-14.7,-30.9,43.4,3.1
-23.4,-17.4,13.6,11.5
-20.5,4.0,-27.0,8.2
->
-17.4,13.6
4.0,-27.0

-24.2,-32.5,-26.6
-13.7,0.6,-34.3
51.6,30.4,48.2
14.4,-22.0,-13.6
14.5,-14.1,10.7
->
0.6,-34.3
30.4,48.2

-17.7,-10.6,28.8,-2.9,-22.9
6.7,6.2,28.1,-36.9,-6.5
-0.9,43.4,-28.9,19.5,28.4
->
6.2,28.1
43.4,-28.9

-39.4,17.8,17.0
-45.9,16.3,12.3
14.1,-5.7,-9.0
-43.7,16.3,2.4
->
16.3,12.3
-5.7,-9.0

-15.1,-13.0,22.7,16.7,43.6
-15.6,29.7,-8.2,16.0,-10.3
-36.6,-38.6,-26.8,-26.2,-20.9
->
29.7,-8.2
-38.6,-26.8

5.0,22.5,15.0,22.5,-0.3
22.4,29.6,-20.1,30.3,16.3
31.2,36.5,-4.8,29.7,41.6
20.0,-24.7,39.9,11.7,35.9
-16.5,-5.4,26.1,21.4,15.0
->
29.6,-20.1
36.5,-4.8

-10.2,36.2,-12.9
-45.9,-9.9,-0.1
33.9,-16.1,18.1
-10.6,30.2,-52.0
->
-9.9,-0.1
-16.1,18.1
---
11.0,7.5,-15.3
-37.1,46.8,-9.7
-44.0,-41.7,-1.3
->
7.5,-15.3
46.8,-9.7

41.0,7.6,5.5
-12.7,4.2,-13.4
->
7.6,5.5
4.2,-13.4

2.4,0.7,-18.6,5.6,-36.2
14.6,17.5,-50.5,-4.7,-2.4
->
0.7,-18.6
17.5,-50.5

-9.1,-21.1,45.6
7.7,25.2,9.6
6.5,1.7,6.8
->
-21.1,45.6
25.2,9.6

8.4,-9.9,10.5
-55.8,-6.6,-3.8
-9.4,18.3,12.4
23.4,-33.8,2.5
8.7,25.3,-26.8
->
-9.9,10.5
-6.6,-3.8

4.7,-19.7,27.7
-40.2,-26.0,-28.1
->
-19.7,27.7
-26.0,-28.1

8.5,-12.7,42.7,43.5
26.3,2.1,-3.6,-1.9
-11.9,6.0,-37.9,-39.9
-8.9,-4.2,29.2,33.5
->
-12.7,42.7
2.1,-3.6

45.7,38.0,-45.4,-41.5
-31.9,-18.5,16.4,28.3
-42.6,-34.1,34.6,49.2
-39.0,-41.8,35.7,48.9
-36.2,-43.1,44.1,47.4
->
38.0,-45.4
-18.5,16.4

40.2,-37.0,-47.4
35.8,-28.4,-44.7
39.0,-53.3,-43.7
38.3,-39.5,-27.8
->
-37.0,-47.4
-28.4,-44.7
